[[121 123 128 122 118]
 [118 134 137 117 140]
 [136 150 127 133 129]
 [125 122 132 123 134]
 [114 138 121 129 139]
 [136 133 127 122 132]
 [118 136 132 114 136]]
->
[[118 136 132 114 136]
 [136 133 127 122 132]
 [114 138 121 129 139]
 [125 122 132 123 134]
 [136 150 127 133 129]
 [118 134 137 117 140]
 [121 123 128 122 118]]

[[114 132]
 [125 118]
 [126 148]
 [112 140]
 [120 150]
 [130 134]
 [125 110]
 [136 128]]
->
[[136 128]
 [125 110]
 [130 134]
 [120 150]
 [112 140]
 [126 148]
 [125 118]
 [114 132]]

[[124 126 127 130 133 130 125 133 130 136 128]
 [112 110 110 139 118 141 122 121 140 153 144]
 [135 135 135 125 132 124 131 129 123 116 121]
 [131 132 133 125 131 124 128 133 125 127 125]
 [140 142 143 120 138 119 131 137 119 111 115]
 [113 112 110 139 119 141 124 119 140 149 142]
 [145 145 146 115 133 113 133 133 115 103 115]]
->
[[145 145 146 115 133 113 133 133 115 103 115]
 [113 112 110 139 119 141 124 119 140 149 142]
 [140 142 143 120 138 119 131 137 119 111 115]
 [131 132 133 125 131 124 128 133 125 127 125]
 [135 135 135 125 132 124 131 129 123 116 121]
 [112 110 110 139 118 141 122 121 140 153 144]
 [124 126 127 130 133 130 125 133 130 136 128]]

[[133 135 114 124 117 115 145 119]
 [127 126 133 131 133 132 123 130]
 [126 125 133 129 132 133 121 132]
 [122 119 146 134 143 145 106 139]
 [135 135 114 127 118 113 147 118]
 [123 124 136 126 133 137 116 135]
 [131 131 123 127 124 122 135 124]
 [125 126 131 125 129 133 122 132]]
->
[[125 126 131 125 129 133 122 132]
 [131 131 123 127 124 122 135 124]
 [123 124 136 126 133 137 116 135]
 [135 135 114 127 118 113 147 118]
 [122 119 146 134 143 145 106 139]
 [126 125 133 129 132 133 121 132]
 [127 126 133 131 133 132 123 130]
 [133 135 114 124 117 115 145 119]]

[[130 130 126 140 128]
 [129 128 124 137 151]
 [128 133 128 113 132]
 [129 128 129 119 147]
 [130 126 130 120 141]
 [124 157 116 131 139]
 [124 156 128 131 139]
 [130 128 114 143 155]
 [123 156 115 131 128]]
->
[[123 156 115 131 128]
 [130 128 114 143 155]
 [124 156 128 131 139]
 [124 157 116 131 139]
 [130 126 130 120 141]
 [129 128 129 119 147]
 [128 133 128 113 132]
 [129 128 124 137 151]
 [130 130 126 140 128]]

[[126 125 129 123 129 129 122 129 126 131 124]
 [140 140 118 126 116 134 126 118 106 120 131]
 [132 132 125 128 124 130 127 124 120 125 129]
 [125 124 129 123 129 128 124 130 131 132 124]]
->
[[125 124 129 123 129 128 124 130 131 132 124]
 [132 132 125 128 124 130 127 124 120 125 129]
 [140 140 118 126 116 134 126 118 106 120 131]
 [126 125 129 123 129 129 122 129 126 131 124]]

[[126 125 120 142]
 [124 129 123 138]
 [140 125 123 130]
 [101 146 123 125]
 [132 125 135 115]
 [128 124 148 125]
 [140 108 142 136]
 [147 118 122 125]
 [129 130 103 145]
 [134 119 131 137]]
->
[[134 119 131 137]
 [129 130 103 145]
 [147 118 122 125]
 [140 108 142 136]
 [128 124 148 125]
 [132 125 135 115]
 [101 146 123 125]
 [140 125 123 130]
 [124 129 123 138]
 [126 125 120 142]]

[[151 134 134 129 132 136 135 135 130 145 131 131]
 [132 129 129 128 131 130 129 129 129 130 131 128]]
->
[[132 129 129 128 131 130 129 129 129 130 131 128]
 [151 134 134 129 132 136 135 135 130 145 131 131]]
---
[[144 124]
 [127 147]
 [113 124]
 [113 132]
 [150 145]
 [113 125]
 [150 153]]
->
[[144 124]
 [113 124]
 [150 145]
 [150 153]]

[[117 149 119 122]
 [136 123 122 112]
 [127 107 125 133]
 [132 133 140 131]]
->
[[117 149 119 122]
 [127 107 125 133]]

[[111 126 135]
 [141 123 139]
 [139 121 158]
 [116 129 138]]
->
[[111 126 135]
 [139 121 158]]

[[130 130 107 133]
 [135 137 107 125]
 [129 143 134 112]
 [125 117 141 126]
 [135 144 124 115]
 [137 126 145 152]
 [131 132 102 134]
 [141 138 140 129]
 [148 142 149 128]
 [114 132 134 107]
 [130 133 100 135]]
->
[[130 130 107 133]
 [129 143 134 112]
 [135 144 124 115]
 [131 132 102 134]
 [148 142 149 128]
 [130 133 100 135]]

[[116 126 125 117 114 147 108 104 139]
 [136 113 123 152 115 125 110 128 120]]
->
[[116 126 125 117 114 147 108 104 139]]

[[149 136]
 [146 158]
 [142 157]
 [149 128]
 [106 131]]
->
[[149 136]
 [142 157]
 [106 131]]
---
[[140 143 135 106 107 106 113 123 130 148]
 [119 134 142 138 125 130 125 132 131 129]
 [126 116 136 136 136 135 128 123 122 114]
 [146 120 121 102 110 141 140 120 135 122]
 [137 146 143 112 113 114 116 120 134 144]
 [128 125 122 125 124 117 118 127 124 134]
 [122 123 131 134 122 122 126 140 121 127]
 [118 120 132 142 132 125 122 133 120 122]]
->
[[118 120 132 142 132 125 122 133 120 122]
 [119 134 142 138 125 130 125 132 131 129]
 [122 123 131 134 122 122 126 140 121 127]
 [126 116 136 136 136 135 128 123 122 114]
 [128 125 122 125 124 117 118 127 124 134]
 [137 146 143 112 113 114 116 120 134 144]
 [140 143 135 106 107 106 113 123 130 148]
 [146 120 121 102 110 141 140 120 135 122]]

[[114 137 152 141 114 127 127 146 130 131 135]
 [125 112 116 131 124 121 125 137 117 124 118]
 [140 112 123 116 130 148 137 111 130 112 127]
 [111 139 154 146 116 132 128 145 133 130 140]]
->
[[111 139 154 146 116 132 128 145 133 130 140]
 [114 137 152 141 114 127 127 146 130 131 135]
 [125 112 116 131 124 121 125 137 117 124 118]
 [140 112 123 116 130 148 137 111 130 112 127]]

[[126 126 142 130 128 142 131 131 135 130 131 129 130 101 129]
 [139 134 119 127 127 140 144 130 122 122 116 128 128 145 142]
 [125 102 131 124 124 131 131 123 133 135 138 125 145 131 106]
 [135 139 141 130 126 126 110 122 117 129 141 127 121 121 110]
 [128 118 148 124 130 132 126 127 101 130 124 125 122 141 101]
 [123 125 126 130 123 108 140 130 108 122 147 128 130 137 105]]
->
[[123 125 126 130 123 108 140 130 108 122 147 128 130 137 105]
 [125 102 131 124 124 131 131 123 133 135 138 125 145 131 106]
 [126 126 142 130 128 142 131 131 135 130 131 129 130 101 129]
 [128 118 148 124 130 132 126 127 101 130 124 125 122 141 101]
 [135 139 141 130 126 126 110 122 117 129 141 127 121 121 110]
 [139 134 119 127 127 140 144 130 122 122 116 128 128 145 142]]

[[124 119 114 144 124 148 122 134 144 132 135 147 121 136]
 [107 144 133 134 114 134 103 135 134 141 143 135 109 143]
 [126 118 127 136 129 137 125 128 135 126 128 137 128 128]
 [122 140 139 124 117 123 122 123 124 128 128 124 109 128]
 [139 127 108 124 134 126 141 138 125 137 134 124 137 134]
 [135 112 119 141 128 144 135 123 141 117 121 143 123 122]]
->
[[107 144 133 134 114 134 103 135 134 141 143 135 109 143]
 [122 140 139 124 117 123 122 123 124 128 128 124 109 128]
 [124 119 114 144 124 148 122 134 144 132 135 147 121 136]
 [126 118 127 136 129 137 125 128 135 126 128 137 128 128]
 [135 112 119 141 128 144 135 123 141 117 121 143 123 122]
 [139 127 108 124 134 126 141 138 125 137 134 124 137 134]]

[[149 118 144 141]
 [138 106 136 133]
 [105 128 136 135]]
->
[[105 128 136 135]
 [138 106 136 133]
 [149 118 144 141]]

[[113 137 134 144 138 134]
 [118 147 144 122 131 116]
 [106 134 132 140 145 140]
 [102 138 136 138 146 136]
 [116 151 148 120 133 109]
 [140 113 115 139 110 115]
 [ 98 141 138 139 148 136]
 [123 113 112 102 135 143]]
->
[[ 98 141 138 139 148 136]
 [102 138 136 138 146 136]
 [106 134 132 140 145 140]
 [113 137 134 144 138 134]
 [116 151 148 120 133 109]
 [118 147 144 122 131 116]
 [123 113 112 102 135 143]
 [140 113 115 139 110 115]]
